Here is a tiny trained network, its code and every weight. The questions are about switching its units off for an input and a target symbol, where a switched-off unit gives its printed mean instead of its output.

import numpy as np


def w(rows, s, z=0):
    codes = np.array(rows[::2]) - 128.0
    scale = np.full(codes.shape[1], s)
    scale[-1] = z or s
    return codes * scale


def norm(h):
    return h / np.sqrt((h * h).mean(-1, keepdims=True) + 1e-5)


def f(y):
    return np.maximum(y, 0)


def softmax(a):
    e = np.exp(a - a.max(-1, keepdims=True))
    return e / e.sum(-1, keepdims=True)


def log_softmax(a):
    a = a - a.max(-1, keepdims=True)
    return a - np.log(np.exp(a).sum(-1, keepdims=True))


def net(x, mask):
    ids = ['ΦΩελμπτ'.index(c) for c in x.split()]
    T = len(ids)
    res = E[ids] + P[:T]
    u = 0
    for l in range(2):
        r = norm(res)
        for j in range(3):
            rows = slice(3 * j, 3 * j + 3)
            q, k, v = (r @ M[l][rows].T for M in (Q, K, V))
            z = softmax(np.where(np.tri(T) > 0, q @ k.T / 3**0.5, -1e9)) @ v
            o = O[l][rows]
            res = res + np.where(mask[u + j], z, o[:, -1]) @ o[:, :-1]
        u += 3
        y = f(norm(res) @ A[l][:, :-1].T + A[l][:, -1])
        res = res + np.where(mask[u : u + 8], y, B[l][:, -1]) @ B[l][:, :-1]
        u += 8
    return log_softmax(norm(res)[-1] @ U[:, :-1].T + U[:, -1])


Q, K, V, O, A, B = {}, {}, {}, {}, {}, {}
E = w([
[154,85,148],'Φ',
[149,110,116],'Ω',
[113,166,66],'ε',
[46,102,110],'λ',
[201,151,183],'μ',
[105,123,138],'π',
[50,250,170],'τ',
],0.019)
P = w([
[114,127,127],'0',
[122,104,117],'1',
[80,36,244],'2',
[129,172,143],'3',
[113,88,82],'4',
[116,49,247],'5',
[151,215,134],'6',
[104,80,67],'7',
[67,145,152],'8',
[124,168,128],'9',
[97,73,57],'10',
[67,132,131],'11',
[127,178,127],'12',
],0.015)
Q[0] = w([
[81,38,203],'L0H1',
[153,67,81],'L0H1',
[102,96,84],'L0H1',
[141,157,173],'L0H2',
[136,127,163],'L0H2',
[169,200,151],'L0H2',
[189,137,113],'L0H3',
[104,105,103],'L0H3',
[167,169,1],'L0H3',
],0.0074)
K[0] = w([
[57,49,226],'L0H1',
[236,135,96],'L0H1',
[75,143,107],'L0H1',
[65,16,113],'L0H2',
[130,246,254],'L0H2',
[155,155,57],'L0H2',
[60,197,116],'L0H3',
[91,50,116],'L0H3',
[73,150,36],'L0H3',
],0.0081)
V[0] = w([
[246,161,64],'L0H1',
[210,82,86],'L0H1',
[32,190,149],'L0H1',
[69,178,147],'L0H2',
[112,131,254],'L0H2',
[135,167,109],'L0H2',
[91,163,191],'L0H3',
[37,124,85],'L0H3',
[10,131,50],'L0H3',
],0.008)
O[0] = w([
[120,232,78,45],'L0H1',
[70,107,105,71],'L0H1',
[63,139,160,166],'L0H1',
[180,31,97,148],'L0H2',
[138,154,255,254],'L0H2',
[134,106,107,109],'L0H2',
[103,172,121,190],'L0H3',
[64,208,56,53],'L0H3',
[193,157,186,5],'L0H3',
],0.0044,0.0033)
A[0] = w([
[193,200,74,254],'L0N1',
[44,176,178,27],'L0N2',
[183,90,74,92],'L0N3',
[149,56,7,160],'L0N4',
[140,83,160,105],'L0N5',
[175,119,169,182],'L0N6',
[47,65,150,147],'L0N7',
[190,64,108,148],'L0N8',
],0.012,0.0041)
B[0] = w([
[165,126,207,244],'L0N1',
[200,101,55,216],'L0N2',
[189,157,103,158],'L0N3',
[60,190,2,194],'L0N4',
[105,153,106,183],'L0N5',
[83,115,75,232],'L0N6',
[156,56,178,253],'L0N7',
[216,123,149,189],'L0N8',
],0.0088,0.0055)
Q[1] = w([
[55,91,160],'L1H1',
[150,231,212],'L1H1',
[52,63,70],'L1H1',
[55,196,126],'L1H2',
[122,64,130],'L1H2',
[92,6,136],'L1H2',
[193,168,161],'L1H3',
[176,146,8],'L1H3',
[167,183,41],'L1H3',
],0.011)
K[1] = w([
[111,126,157],'L1H1',
[246,148,130],'L1H1',
[43,51,153],'L1H1',
[73,174,186],'L1H2',
[179,117,211],'L1H2',
[180,109,216],'L1H2',
[183,187,154],'L1H3',
[138,250,55],'L1H3',
[155,245,92],'L1H3',
],0.013)
V[1] = w([
[156,134,98],'L1H1',
[171,112,152],'L1H1',
[253,84,92],'L1H1',
[219,65,63],'L1H2',
[187,184,170],'L1H2',
[114,163,101],'L1H2',
[151,132,118],'L1H3',
[148,196,114],'L1H3',
[92,142,183],'L1H3',
],0.014)
O[1] = w([
[185,88,124,119],'L1H1',
[180,147,95,220],'L1H1',
[226,145,132,254],'L1H1',
[145,97,30,141],'L1H2',
[254,160,132,190],'L1H2',
[64,201,153,101],'L1H2',
[166,119,130,121],'L1H3',
[200,86,193,61],'L1H3',
[107,148,72,174],'L1H3',
],0.008,0.0052)
A[1] = w([
[88,36,199,21],'L1N1',
[201,62,222,140],'L1N2',
[170,144,181,128],'L1N3',
[131,254,91,156],'L1N4',
[112,207,57,177],'L1N5',
[180,20,147,136],'L1N6',
[151,160,247,130],'L1N7',
[29,155,102,254],'L1N8',
],0.0098,0.0084)
B[1] = w([
[7,133,29,147],'L1N1',
[2,127,116,253],'L1N2',
[140,28,142,205],'L1N3',
[66,224,84,249],'L1N4',
[57,234,164,221],'L1N5',
[128,68,233,240],'L1N6',
[108,53,100,235],'L1N7',
[212,49,217,255],'L1N8',
],0.0081,0.0057)
U = w([
[133,134,96,126],'Φ',
[97,164,69,254],'Ω',
[69,161,114,84],'ε',
[15,109,132,175],'λ',
[227,162,176,100],'μ',
[103,135,154,169],'π',
[79,139,250,66],'τ',
],0.013,0.0044)

Each question gives the input, a string of symbols that net reads in full, and the target symbol t.
The units are the heads (3 rows each of Q, K, V and O) and the neurons (one row each of A and B). Each row of codes is followed by its name. A weight is (code - 128) times the scale printed after its matrix; where a second scale follows, it is the last column's (O, A, B and U).
mask holds one flag per unit, layer by layer, with each layer's heads first. A switched-off unit (its flag False) gives its mean, the last column of its rows in O or B, instead of its output. The means were averaged over made-up inputs and are rounded, as every weight is.
A unit's drop is (log p(t) with every unit on - log p(t) with that unit switched off) / (log p(t) with every unit on - log p(t) with every unit switched off).
The circuit of an input: a set's keep is (log p(t) with only the set's units on - log p(t) with every unit switched off) / (log p(t) with every unit on - log p(t) with every unit switched off). Starting from the 12 units with the biggest drops (on a tie, the unit counted first), units are removed one at a time, each time the one whose removal leaves the highest keep (on an exact tie, the one counted first), for as long as the keep stays at least 0.8.
units of the circuit, in order: the units of the circuit, biggest drop first
top k neurons: the k neurons with the biggest drops, biggest first
top k neurons in layer l: the k neurons of layer l with the biggest drops, biggest first
which heads matter: for each layer, one digit per head in row order, 1 if its drop is at least 0.15 and else 0, layers parted by /
drop of u: that unit's drop, to one decimal
input μ μ μ μ τ Ω, target λ: units of the circuit, in order : (L1N2)
input μ Ω λ Ω λ τ, target λ: units of the circuit, in order : (L1N7, L1H3, L1N6)
input τ μ Φ Φ ε μ μ λ μ π μ ε, target τ: units of the circuit, in order : (L1H2, L1N8)
input τ Ω μ μ, target Ω: which heads matter : 000 / 010
input Φ μ μ μ μ Φ Ω μ Ω τ τ Ω Ω, target τ: top 2 neurons : (L0N2, L0N7)
input λ μ Ω π, target μ: top 2 neurons in layer 1 : (L1N2, L1N4)
input τ τ τ μ τ τ Ω μ μ Ω τ Ω μ, target τ: units of the circuit, in order : (L1H2, L0N2)
input ε Ω τ Ω λ Ω π, target λ: top 2 neurons in layer 1 : (L1N8, L1N7)
input τ π Φ Ω Ω λ π, target Ω: top 3 neurons : (L0N4, L1N8, L1N6)
input Ω π λ μ μ τ, target λ: top 2 neurons : (L1N2, L0N2)
input Φ μ λ λ μ μ λ τ, target τ: top 2 neurons : (L1N8, L0N1)
input τ μ π μ λ μ Φ, target λ: top 3 neurons : (L0N2, L0N7, L0N4)
input λ Ω μ λ τ μ π Ω τ μ Ω τ Ω, target Ω: top 4 neurons : (L0N4, L0N2, L1N8, L1N6)
input μ μ μ λ μ μ μ Ω μ τ τ, target τ: units of the circuit, in order : (L1N8)
input τ λ λ Ω μ μ τ, target μ: top 3 neurons in layer 0 : (L0N7, L0N2, L0N6)
input π π λ λ τ Φ, target λ: top 2 neurons : (L1N1, L1N2)
input μ τ μ τ Ω τ π, target Ω: top 2 neurons in layer 0 : (L0N4, L0N1)
input π λ μ π μ μ τ μ Ω ε, target μ: top 2 neurons in layer 0 : (L0N7, L0N1)
input Φ Ω τ Φ Ω λ Ω, target Ω: top 3 neurons : (L0N4, L0N2, L0N1)
input π μ ε μ τ Ω, target λ: top 3 neurons in layer 1 : (L1N2, L1N1, L1N8)
input Ω μ μ τ μ μ λ, target μ: top neuron : (L0N2)
input μ μ ε μ ε μ μ Ω μ, target Ω: drop of L1H1 : 0.1
input μ τ μ τ μ Ω Φ μ Ω τ, target μ: drop of L0N6 : 0.3
input μ μ Φ π, target μ: drop of L1N4 : 0.2
